Below is a small trained network, with its code and all its weights. Each question gives an input and a class and asks what happens when units are switched off, that is, made to give their printed mean instead of their output.

import numpy as np


def w(rows, s, z=0):
    codes = np.array(rows[::2]) - 128.0
    scale = np.full(codes.shape[1], s)
    scale[-1] = z or s
    return codes * scale


def norm(h):
    return h / np.sqrt((h * h).mean(-1, keepdims=True) + 1e-5)


def f(y):
    return y / 2 * (1 + np.tanh(0.7978845608 * (y + 0.044715 * y**3)))


def log_softmax(a):
    a = a - a.max(-1, keepdims=True)
    return a - np.log(np.exp(a).sum(-1, keepdims=True))


def net(x, mask):
    res = np.array(x, float).reshape(1, 3) / 4 @ E
    u = 0
    for l in range(2):
        y = f(norm(res) @ A[l][:, :-1].T + A[l][:, -1])
        res = res + np.where(mask[u : u + 12], y, B[l][:, -1]) @ B[l][:, :-1]
        u += 12
    return log_softmax(norm(res)[-1] @ U[:, :-1].T + U[:, -1])


A, B = {}, {}
E = w([
[36,147,142,254,79,44,32,132],'x0',
[146,189,70,107,206,75,73,162],'x1',
[19,116,7,190,99,125,135,142],'x2',
],0.0082)
A[0] = w([
[174,93,199,96,134,146,100,88,52],'L0N1',
[116,140,71,146,149,89,85,199,56],'L0N2',
[130,144,72,140,124,177,129,158,22],'L0N3',
[244,164,143,93,110,163,159,95,155],'L0N4',
[154,149,169,96,143,116,144,90,3],'L0N5',
[216,172,151,108,158,107,129,152,39],'L0N6',
[140,128,98,155,60,160,142,153,39],'L0N7',
[184,32,115,118,158,179,185,106,207],'L0N8',
[69,135,73,182,115,179,203,103,32],'L0N9',
[121,142,84,122,118,146,156,164,9],'L0N10',
[104,147,169,211,34,98,105,116,66],'L0N11',
[167,128,165,116,135,74,77,123,67],'L0N12',
],0.011,0.0043)
B[0] = w([
[160,142,64,204,167,26,174,138,189],'L0N1',
[130,70,152,191,129,63,198,226,179],'L0N2',
[100,200,122,143,100,69,102,76,137],'L0N3',
[163,130,155,116,196,215,113,130,252],'L0N4',
[87,185,88,159,150,154,164,90,149],'L0N5',
[123,173,189,91,224,146,111,92,187],'L0N6',
[130,145,170,143,131,126,56,110,138],'L0N7',
[106,48,115,54,43,145,124,148,254],'L0N8',
[117,239,165,107,123,145,13,44,190],'L0N9',
[86,197,136,154,92,109,77,50,133],'L0N10',
[36,199,161,2,95,208,48,52,221],'L0N11',
[140,184,157,252,132,164,142,55,158],'L0N12',
],0.0082,0.0093)
A[1] = w([
[50,167,154,120,51,158,79,65,96],'L1N1',
[174,80,25,121,54,114,215,113,254],'L1N2',
[178,30,118,89,65,155,81,195,46],'L1N3',
[148,65,77,132,96,123,236,155,114],'L1N4',
[73,132,100,118,42,176,247,74,243],'L1N5',
[113,154,196,198,126,42,77,134,29],'L1N6',
[96,81,103,180,176,74,178,246,21],'L1N7',
[147,72,144,89,128,156,78,98,49],'L1N8',
[137,110,229,172,180,107,78,71,27],'L1N9',
[142,136,104,184,144,16,177,212,69],'L1N10',
[153,78,115,47,158,158,166,79,8],'L1N11',
[118,2,118,180,41,152,250,140,90],'L1N12',
],0.0099,0.0039)
B[1] = w([
[79,141,65,142,102,73,80,143,246],'L1N1',
[89,131,173,186,46,27,122,76,159],'L1N2',
[193,47,187,90,89,97,254,139,155],'L1N3',
[63,105,192,145,48,48,144,167,145],'L1N4',
[77,184,164,206,22,55,87,123,189],'L1N5',
[141,67,80,63,81,191,183,177,170],'L1N6',
[167,106,75,155,232,59,217,239,153],'L1N7',
[148,142,45,97,175,200,208,87,161],'L1N8',
[90,171,65,206,77,69,108,106,161],'L1N9',
[86,58,52,42,210,104,144,222,160],'L1N10',
[141,72,127,33,107,201,93,130,190],'L1N11',
[99,58,198,133,40,12,212,213,149],'L1N12',
],0.0099,0.011)
U = w([
[208,211,220,214,222,136,99,42,177],'0',
[92,73,94,115,230,43,199,221,199],'1',
[133,51,95,159,158,187,88,86,2],'2',
[132,41,238,68,51,100,216,101,221],'3',
[7,199,90,193,44,51,33,80,150],'4',
[235,78,198,7,235,253,174,83,84],'5',
],0.013,0.0081)

Each question gives the input, the list of numbers given to net, and the class t.
The units are the neurons (one row each of A and B). Each row of codes is followed by its name. A weight is (code - 128) times the scale printed after its matrix; where a second scale follows, it is the last column's (A, B and U).
mask holds one flag per neuron, layer by layer. A switched-off neuron (its flag False) gives its mean, the last column of its row in B, instead of its output. The means were averaged over made-up inputs and are rounded, as every weight is.
A unit's drop is (log p(t) with every unit on - log p(t) with that unit switched off) / (log p(t) with every unit on - log p(t) with every unit switched off).
most important unit: the unit with the biggest drop
top k neurons: the k neurons with the biggest drops, biggest first
k most important neurons of layer l: the k neurons of layer l with the biggest drops, biggest first
drop of u: that unit's drop, to one decimal
input [-1,-4,-6], class 5: most important unit	L0N4
input [4,-4,-8], class 4: top 2 neurons	L1N9; L0N11
input [3,8,-4], class 1: top 2 neurons	L0N11; L0N2
input [-1,0,-4], class 5: 2 most important neurons of layer 0	L0N4; L0N8
input [-1,0,-8], class 0: 3 most important neurons of layer 0	L0N1; L0N12; L0N11
input [-1,-4,-8], class 5: top 3 neurons	L0N4; L0N8; L1N5
input [-7,0,5], class 4: top 4 neurons	L0N10; L0N9; L0N3; L1N5
input [-4,-1,-4], class 5: top 2 neurons	L0N4; L0N6
input [2,-7,-5], class 4: 2 most important neurons of layer 0	L0N11; L0N2
input [1,-8,-1], class 4: 2 most important neurons of layer 1	L1N1; L1N5
input [-3,0,-3], class 5: drop of L0N4	0.2
input [8,8,1], class 1: drop of L0N2	0.7
input [-2,5,3], class 1: drop of L0N12	0.0
input [-3,5,-3], class 5: drop of L0N9	0.1
input [-3,-6,4], class 4: most important unit	L0N9
